Here is a tiny trained network, its code and every weight. The questions are about switching its units off for an input and a target symbol, where a switched-off unit gives its printed mean instead of its output.

import numpy as np


def w(rows, s, z=0):
    codes = np.array(rows[::2]) - 128.0
    scale = np.full(codes.shape[1], s)
    scale[-1] = z or s
    return codes * scale


def f(y):
    return y / 2 * (1 + np.tanh(0.7978845608 * (y + 0.044715 * y**3)))


def softmax(a):
    e = np.exp(a - a.max(-1, keepdims=True))
    return e / e.sum(-1, keepdims=True)


def log_softmax(a):
    a = a - a.max(-1, keepdims=True)
    return a - np.log(np.exp(a).sum(-1, keepdims=True))


def net(x, mask):
    ids = ['ΔΠΣΦΨΩαβγεζηλμξτ'.index(c) for c in x.split()]
    T = len(ids)
    res = E[ids] + P[:T]
    u = 0
    for l in range(2):
        r = res
        for j in range(2):
            rows = slice(3 * j, 3 * j + 3)
            q, k, v = (r @ M[l][rows].T for M in (Q, K, V))
            z = softmax(np.where(np.tri(T) > 0, q @ k.T / 3**0.5, -1e9)) @ v
            o = O[l][rows]
            res = res + np.where(mask[u + j], z, o[:, -1]) @ o[:, :-1]
        u += 2
        y = f(res @ A[l][:, :-1].T + A[l][:, -1])
        res = res + np.where(mask[u : u + 4], y, B[l][:, -1]) @ B[l][:, :-1]
        u += 4
    return log_softmax(res[-1] @ U[:, :-1].T + U[:, -1])


Q, K, V, O, A, B = {}, {}, {}, {}, {}, {}
E = w([
[143,101,198,145,134,110,128,142,80,120],'Δ',
[137,160,152,185,45,116,169,102,135,85],'Π',
[111,160,116,68,142,167,187,103,163,132],'Σ',
[126,183,122,53,176,118,107,150,63,147],'Φ',
[115,70,157,181,139,100,140,76,91,144],'Ψ',
[151,59,61,109,226,113,164,194,90,145],'Ω',
[141,115,131,142,81,105,188,174,37,163],'α',
[169,132,67,73,103,139,177,139,74,170],'β',
[63,79,145,72,118,160,116,31,76,103],'γ',
[63,69,110,100,180,132,135,255,179,209],'ε',
[96,131,180,129,138,123,156,161,61,139],'ζ',
[150,143,135,138,190,140,142,136,166,113],'η',
[45,46,80,193,183,144,100,49,63,157],'λ',
[133,52,111,136,134,77,144,9,113,150],'μ',
[110,152,95,64,51,155,149,70,56,132],'ξ',
[162,91,170,132,121,52,138,155,45,132],'τ',
],0.018)
P = w([
[155,168,157,184,159,215,181,170,125,180],'0',
[149,150,169,150,150,174,172,153,135,152],'1',
[136,137,164,138,137,141,160,143,131,124],'2',
[117,117,144,145,135,121,162,143,136,99],'3',
[126,105,151,137,100,100,135,131,132,67],'4',
[103,84,118,152,107,88,143,141,134,42],'5',
[102,70,104,160,87,68,144,137,133,7],'6',
],0.013)
Q[0] = w([
[154,195,108,152,154,129,107,103,126,73],'L0H1',
[101,245,69,199,77,128,94,94,132,142],'L0H1',
[173,174,86,123,136,121,174,77,145,113],'L0H1',
[73,196,194,98,163,207,136,186,231,9],'L0H2',
[220,75,60,67,123,86,100,249,158,197],'L0H2',
[116,166,5,31,103,181,163,58,140,139],'L0H2',
],0.015)
K[0] = w([
[113,164,113,123,131,73,103,133,153,100],'L0H1',
[194,185,115,159,144,147,163,85,71,87],'L0H1',
[132,142,81,103,122,103,156,111,144,117],'L0H1',
[79,229,160,133,171,172,50,177,208,11],'L0H2',
[222,113,66,83,158,88,81,221,117,154],'L0H2',
[134,184,4,51,101,171,146,40,121,136],'L0H2',
],0.016)
V[0] = w([
[89,24,153,127,22,129,156,164,91,165],'L0H1',
[111,189,106,127,139,136,236,100,2,122],'L0H1',
[154,105,162,196,157,126,192,75,125,71],'L0H1',
[88,178,137,73,204,35,105,88,38,124],'L0H2',
[101,102,132,101,123,151,103,193,80,117],'L0H2',
[93,58,72,117,87,33,132,108,93,3],'L0H2',
],0.0088)
O[0] = w([
[114,205,105,117,180,55,153,81,116,159,146],'L0H1',
[254,68,122,177,192,129,99,126,105,99,253],'L0H1',
[223,97,48,45,113,168,98,158,116,119,165],'L0H1',
[119,71,133,111,45,193,173,168,206,108,171],'L0H2',
[115,207,140,124,102,134,123,10,171,80,149],'L0H2',
[133,199,143,140,199,207,115,123,131,150,121],'L0H2',
],0.0059,0.0073)
A[0] = w([
[229,170,197,163,171,252,144,136,183,216,166],'L0N1',
[155,154,47,163,45,125,60,115,245,138,32],'L0N2',
[151,220,149,22,156,173,119,224,94,183,252],'L0N3',
[66,90,150,106,66,135,71,197,220,42,62],'L0N4',
],0.012,0.0035)
B[0] = w([
[79,162,162,113,167,115,126,40,64,144,254],'L0N1',
[76,247,39,79,45,96,69,89,72,183,117],'L0N2',
[91,127,159,182,163,111,148,118,98,132,206],'L0N3',
[181,151,101,135,108,89,100,100,158,125,162],'L0N4',
],0.014,0.0072)
Q[1] = w([
[177,150,15,105,69,212,87,111,250,160],'L1H1',
[182,112,157,118,133,146,28,208,143,198],'L1H1',
[93,159,124,168,124,80,135,96,147,103],'L1H1',
[57,141,121,143,80,78,119,213,99,155],'L1H2',
[42,155,238,42,202,54,210,162,165,73],'L1H2',
[16,61,76,127,167,54,114,47,221,172],'L1H2',
],0.019)
K[1] = w([
[125,113,79,160,96,91,144,92,140,5],'L1H1',
[188,93,102,107,139,87,99,94,97,92],'L1H1',
[125,145,155,125,118,117,92,136,143,141],'L1H1',
[153,92,111,128,73,53,146,160,134,121],'L1H2',
[53,176,147,48,170,42,103,163,171,110],'L1H2',
[113,82,94,129,154,97,68,65,225,188],'L1H2',
],0.025)
V[1] = w([
[149,110,154,155,164,173,159,92,98,46],'L1H1',
[117,121,160,123,118,177,140,149,60,213],'L1H1',
[172,77,115,125,110,75,149,110,148,50],'L1H1',
[145,108,182,104,150,159,183,99,116,92],'L1H2',
[85,167,204,211,160,246,158,188,140,197],'L1H2',
[184,86,132,140,101,128,163,160,177,71],'L1H2',
],0.012)
O[1] = w([
[53,150,142,198,113,160,253,95,228,163,235],'L1H1',
[71,234,78,154,120,132,169,64,122,51,217],'L1H1',
[111,35,209,169,163,141,168,118,162,165,118],'L1H1',
[159,177,63,198,50,149,86,104,125,134,246],'L1H2',
[216,99,75,75,84,73,158,10,74,206,150],'L1H2',
[80,170,103,197,163,162,107,48,78,135,8],'L1H2',
],0.0058,0.015)
A[1] = w([
[22,215,164,114,180,176,133,78,81,253,238],'L1N1',
[114,114,127,101,133,241,160,89,124,185,232],'L1N2',
[27,143,87,223,96,130,80,189,107,180,31],'L1N3',
[36,130,67,57,118,162,35,140,126,104,5],'L1N4',
],0.013,0.0022)
B[1] = w([
[141,18,249,78,160,210,1,246,47,214,250],'L1N1',
[162,235,109,179,164,55,175,158,86,113,191],'L1N2',
[248,169,225,66,183,129,103,82,88,196,129],'L1N3',
[101,37,125,221,73,195,245,8,171,100,136],'L1N4',
],0.0051,0.02)
U = w([
[35,152,101,235,89,10,234,132,245,114,244],'Δ',
[162,90,108,121,88,160,106,129,108,88,70],'Π',
[131,135,144,136,100,107,128,193,167,182,26],'Σ',
[124,121,144,150,105,103,128,172,169,177,5],'Φ',
[129,147,155,22,127,34,157,162,161,182,214],'Ψ',
[133,124,142,151,130,106,120,160,161,158,11],'Ω',
[195,140,119,160,138,88,57,157,112,82,43],'α',
[134,120,149,125,118,121,161,166,157,161,3],'β',
[165,15,109,204,94,93,107,218,201,129,188],'γ',
[114,95,182,11,109,196,195,88,184,168,81],'ε',
[99,118,141,143,106,104,129,166,152,162,24],'ζ',
[101,50,87,132,120,113,122,83,111,143,90],'η',
[122,116,132,150,120,103,123,162,167,160,17],'λ',
[112,117,148,123,108,114,154,158,164,159,11],'μ',
[126,105,147,136,117,116,138,166,158,168,12],'ξ',
[87,130,255,195,211,163,162,129,50,137,229],'τ',
],0.0044,0.0045)

Each question gives the input, a string of symbols that net reads in full, and the target symbol t.
The units are the heads (3 rows each of Q, K, V and O) and the neurons (one row each of A and B). Each row of codes is followed by its name. A weight is (code - 128) times the scale printed after its matrix; where a second scale follows, it is the last column's (O, A, B and U).
mask holds one flag per unit, layer by layer, with each layer's heads first. A switched-off unit (its flag False) gives its mean, the last column of its rows in O or B, instead of its output. The means were averaged over made-up inputs and are rounded, as every weight is.
A unit's drop is (log p(t) with every unit on - log p(t) with that unit switched off) / (log p(t) with every unit on - log p(t) with every unit switched off).
The circuit of an input: a set's keep is (log p(t) with only the set's units on - log p(t) with every unit switched off) / (log p(t) with every unit on - log p(t) with every unit switched off). Starting from all 12 units, units are removed one at a time, each time the one whose removal leaves the highest keep (on an exact tie, the one counted first), for as long as the keep stays at least 0.8.
circuit, biggest first: the units of the circuit, biggest drop first
k most important neurons: the k neurons with the biggest drops, biggest first
top k neurons in layer l: the k neurons of layer l with the biggest drops, biggest first
input Φ Φ γ ξ λ λ, target Δ: 3 most important neurons	(L0N1, L1N1, L1N2)
input Σ Φ ζ Φ λ Σ, target Δ: top 3 neurons in layer 0	(L0N1, L0N4, L0N2)
input Φ γ η Ω Ω μ β, target τ: circuit, biggest first	(L0H2, L0N3)
input Σ μ η ε β, target Ψ: circuit, biggest first	(L0H1, L1H2)
input Ω Σ μ Ω, target Δ: circuit, biggest first	(L0N1, L1H1)
input η Φ Φ μ μ Π Ω, target τ: circuit, biggest first	(L0H2, L0N1)
input μ Ω ε λ, target η: circuit, biggest first	(L1H1, L0H1, L1N4)
input η η μ τ μ Σ, target τ: circuit, biggest first	(L0H2, L1N1, L0N3, L0H1)
input Π ε η β Ψ ξ ξ, target Π: 2 most important neurons	(L1N4, L1N2)
input Π Φ Ω β β, target Δ: top neuron in layer 1	(L1N1)
input ξ Δ η η η ε Δ, target Ψ: circuit, biggest first	(L0H1, L1H2, L1H1)
input μ η η Φ Φ, target Δ: 3 most important neurons	(L0N3, L1N1, L0N4)
input Φ α β μ η ε μ, target Ψ: circuit, biggest first	(L0H1, L1H2, L1H1)
input Φ ε Ω Φ, target Ψ: circuit, biggest first	(L1H2, L0H1)
input Φ Δ Φ τ Ω Π, target τ: circuit, biggest first	(L0H2)
input β Φ ε Φ Φ, target Ψ: circuit, biggest first	(L0H1, L1H2)
input Ω Ω Δ Φ λ λ, target Δ: 3 most important neurons	(L0N1, L1N1, L0N3)
input ε Ω Ψ Φ Ω, target Ψ: circuit, biggest first	(L1H2, L0H1)
input η τ Π Φ Π, target Δ: 2 most important neurons	(L0N1, L1N1)
input Φ η η Φ τ Σ η, target γ: circuit, biggest first	(L0N1, L1H1, L0N4)
input Π μ Φ Δ Σ Π Δ, target Δ: circuit, biggest first	(L1N1)
input μ Φ β β, target Δ: circuit, biggest first	(L0N1, L1N1)
input Δ Φ Σ ξ ξ, target Δ: 2 most important neurons	(L0N1, L1N1)
input μ Φ μ, target Δ: 3 most important neurons	(L1N1, L0N1, L0N4)
input Φ ζ μ γ γ, target Δ: 4 most important neurons	(L0N1, L1N1, L1N2, L0N3)
input Δ λ Φ Δ Ω Σ Σ, target Δ: 3 most important neurons	(L0N1, L1N1, L1N2)
input Φ α Σ λ μ Φ Φ, target γ: 3 most important neurons	(L0N4, L0N1, L0N3)
input Φ ζ μ Σ μ Δ ξ, target τ: most important neuron	(L1N1)
input Ω μ Φ Φ, target Δ: 2 most important neurons	(L1N1, L0N3)
